Here is a tiny trained network, its code and every weight. The questions are about switching its units off for an input and a class, where a switched-off unit gives its printed mean instead of its output.

import numpy as np


def w(rows, s, z=0):
    codes = np.array(rows[::2]) - 128.0
    scale = np.full(codes.shape[1], s)
    scale[-1] = z or s
    return codes * scale


def norm(h):
    return h / np.sqrt((h * h).mean(-1, keepdims=True) + 1e-5)


def f(y):
    return np.maximum(y, 0)


def log_softmax(a):
    a = a - a.max(-1, keepdims=True)
    return a - np.log(np.exp(a).sum(-1, keepdims=True))


def net(x, mask):
    res = np.array(x, float).reshape(1, 8) / 4 @ E
    u = 0
    for l in range(2):
        y = f(norm(res) @ A[l][:, :-1].T + A[l][:, -1])
        res = res + np.where(mask[u : u + 10], y, B[l][:, -1]) @ B[l][:, :-1]
        u += 10
    return log_softmax(norm(res)[-1] @ U[:, :-1].T + U[:, -1])


A, B = {}, {}
E = w([
[143,133,150,105,34,185,128,98,153,170,191,214],'x0',
[175,129,181,135,202,225,48,141,152,117,175,134],'x1',
[3,149,94,143,101,167,96,119,99,85,129,107],'x2',
[102,24,153,132,117,158,173,166,91,162,215,24],'x3',
[160,154,34,4,161,168,108,72,71,192,99,99],'x4',
[101,156,248,39,136,144,167,192,70,44,93,159],'x5',
[167,113,131,93,54,162,145,47,249,31,99,18],'x6',
[151,155,123,164,189,137,206,61,88,75,171,160],'x7',
],0.0063)
A[0] = w([
[138,223,118,156,137,111,102,173,82,171,134,146,86],'L0N1',
[255,131,160,76,154,64,167,160,168,181,156,124,79],'L0N2',
[164,157,92,149,158,162,180,129,95,76,157,118,61],'L0N3',
[15,143,115,133,129,181,93,114,120,99,147,117,125],'L0N4',
[164,96,146,126,154,86,141,168,171,113,156,138,122],'L0N5',
[137,96,120,95,65,136,31,254,168,173,48,92,1],'L0N6',
[173,44,80,197,129,134,68,94,149,141,128,143,74],'L0N7',
[164,140,93,110,130,137,86,120,180,43,62,151,99],'L0N8',
[130,117,96,161,211,100,130,181,120,93,51,57,78],'L0N9',
[134,120,178,156,229,237,26,123,168,111,150,119,13],'L0N10',
],0.0086,0.004)
B[0] = w([
[200,85,177,161,79,112,112,121,158,181,69,112,202],'L0N1',
[43,137,26,124,164,197,109,174,153,56,125,163,251],'L0N2',
[113,164,165,203,144,142,154,66,76,148,117,136,178],'L0N3',
[170,121,15,157,184,169,105,200,182,68,92,190,217],'L0N4',
[104,120,93,161,106,157,116,172,156,72,126,151,193],'L0N5',
[152,203,135,221,184,157,249,57,53,78,157,159,245],'L0N6',
[104,161,82,185,162,77,100,100,129,140,172,65,231],'L0N7',
[173,118,165,142,105,86,85,101,120,168,86,162,239],'L0N8',
[84,130,158,80,53,222,124,83,203,192,204,224,219],'L0N9',
[198,163,130,41,72,30,255,199,170,176,194,135,253],'L0N10',
],0.0089,0.005)
A[1] = w([
[107,131,244,28,133,174,142,185,76,43,72,149,53],'L1N1',
[174,162,121,89,117,175,150,53,195,31,103,49,107],'L1N2',
[120,99,157,188,54,98,145,161,160,140,170,183,153],'L1N3',
[97,18,121,122,136,193,185,187,79,129,210,15,43],'L1N4',
[129,138,137,172,74,198,218,76,112,161,148,132,141],'L1N5',
[175,166,65,16,157,199,126,93,68,215,92,77,116],'L1N6',
[2,89,64,113,45,17,239,111,119,139,54,137,34],'L1N7',
[83,80,130,115,211,61,89,169,31,183,148,202,3],'L1N8',
[152,102,150,97,99,130,110,96,163,83,105,49,19],'L1N9',
[157,121,90,178,158,78,79,158,199,104,145,174,225],'L1N10',
],0.0083,0.0021)
B[1] = w([
[133,121,9,163,173,95,62,53,158,187,164,24,197],'L1N1',
[119,91,142,164,123,168,152,212,76,198,108,157,217],'L1N2',
[94,128,172,106,88,150,116,51,114,88,135,70,233],'L1N3',
[151,154,137,78,122,23,81,91,136,132,12,217,199],'L1N4',
[153,168,95,114,157,167,124,76,87,130,132,162,225],'L1N5',
[50,104,221,159,84,99,130,123,148,11,168,78,214],'L1N6',
[187,160,143,68,163,109,154,194,174,148,209,128,194],'L1N7',
[156,101,147,172,93,205,156,174,145,161,68,105,173],'L1N8',
[182,98,223,169,134,189,90,166,66,183,93,97,147],'L1N9',
[102,91,137,70,153,133,127,164,76,123,100,102,254],'L1N10',
],0.011,0.0082)
U = w([
[181,75,214,199,90,194,142,187,92,248,68,97,137],'0',
[186,179,165,41,135,66,208,185,164,154,204,113,166],'1',
[118,130,60,175,182,74,43,63,139,196,158,6,113],'2',
[147,176,136,186,172,143,207,60,58,85,118,173,179],'3',
[40,104,235,148,94,87,106,112,120,3,146,74,108],'4',
[159,118,159,89,112,15,43,79,131,137,19,250,105],'5',
[87,95,56,108,169,193,108,225,161,57,116,195,3],'6',
[72,134,153,60,82,215,81,61,158,182,173,175,183],'7',
],0.011,0.0028)

Each question gives the input, the list of numbers given to net, and the class t.
The units are the neurons (one row each of A and B). Each row of codes is followed by its name. A weight is (code - 128) times the scale printed after its matrix; where a second scale follows, it is the last column's (A, B and U).
mask holds one flag per neuron, layer by layer. A switched-off neuron (its flag False) gives its mean, the last column of its row in B, instead of its output. The means were averaged over made-up inputs and are rounded, as every weight is.
A unit's drop is (log p(t) with every unit on - log p(t) with that unit switched off) / (log p(t) with every unit on - log p(t) with every unit switched off).
The circuit of an input: a set's keep is (log p(t) with only the set's units on - log p(t) with every unit switched off) / (log p(t) with every unit on - log p(t) with every unit switched off). Starting from the 12 units with the biggest drops (on a tie, the unit counted first), units are removed one at a time, each time the one whose removal leaves the highest keep (on an exact tie, the one counted first), for as long as the keep stays at least 0.8.
units of the circuit, in order: the units of the circuit, biggest drop first
top k neurons: the k neurons with the biggest drops, biggest first
k most important neurons of layer l: the k neurons of layer l with the biggest drops, biggest first
input [7,6,1,5,4,1,-8,7], class 0: units of the circuit, in order => (L1N8)
input [8,-5,2,5,-6,7,-2,3], class 7: units of the circuit, in order => (L1N3, L1N6)
input [-1,-2,6,4,-3,6,0,-5], class 2: top 2 neurons => (L1N1, L0N2)
input [-5,-5,-1,-6,7,-4,-7,6], class 0: 3 most important neurons of layer 1 => (L1N8, L1N4, L1N3)
input [5,-4,5,-6,4,-6,-4,-4], class 2: units of the circuit, in order => (L1N4, L0N9)
input [4,-3,7,-7,-3,-5,-7,-8], class 3: 3 most important neurons of layer 0 => (L0N6, L0N8, L0N2)
input [-6,8,7,-5,-4,1,8,-4], class 0: 2 most important neurons of layer 1 => (L1N2, L1N7)
input [7,4,-5,6,-6,6,4,6], class 7: top 3 neurons => (L0N6, L1N6, L1N1)
input [-7,1,8,-2,-1,4,3,7], class 6: top 3 neurons => (L0N4, L0N6, L1N3)
input [-5,7,0,-1,7,-5,-7,-3], class 0: 2 most important neurons of layer 0 => (L0N1, L0N2)
input [-3,-3,-8,6,-1,-7,-1,-3], class 6: top 3 neurons => (L0N2, L1N1, L0N5)
input [6,-1,7,-4,6,-2,5,4], class 6: top 2 neurons => (L0N4, L1N3)
input [-7,7,8,-4,7,-6,5,4], class 6: units of the circuit, in order => (L0N4, L1N2)
input [-2,1,-8,-5,8,7,6,-8], class 3: top 4 neurons => (L0N6, L1N2, L1N3, L1N10)
input [0,-8,0,4,-4,-3,8,-3], class 0: units of the circuit, in order => (L1N2)
input [8,-8,-2,0,-6,-4,-8,5], class 0: top 3 neurons => (L1N8, L0N10, L0N6)
input [-4,6,3,0,8,4,-1,-7], class 4: 2 most important neurons of layer 1 => (L1N6, L1N7)
input [5,-8,-1,1,-8,6,-7,8], class 1: 4 most important neurons of layer 1 => (L1N7, L1N6, L1N2, L1N9)
input [-8,-7,1,6,-2,5,1,0], class 7: top 2 neurons => (L0N9, L0N10)
input [6,-3,3,-6,-7,-8,7,2], class 2: units of the circuit, in order => (L0N7)
input [5,7,-4,7,3,0,5,5], class 1: 4 most important neurons of layer 0 => (L0N10, L0N6, L0N1, L0N9)
input [-4,-4,-3,-4,-8,3,-6,7], class 4: units of the circuit, in order => (L1N3, L0N6)
input [4,-5,-1,-3,7,5,7,7], class 0: 2 most important neurons of layer 0 => (L0N6, L0N10)
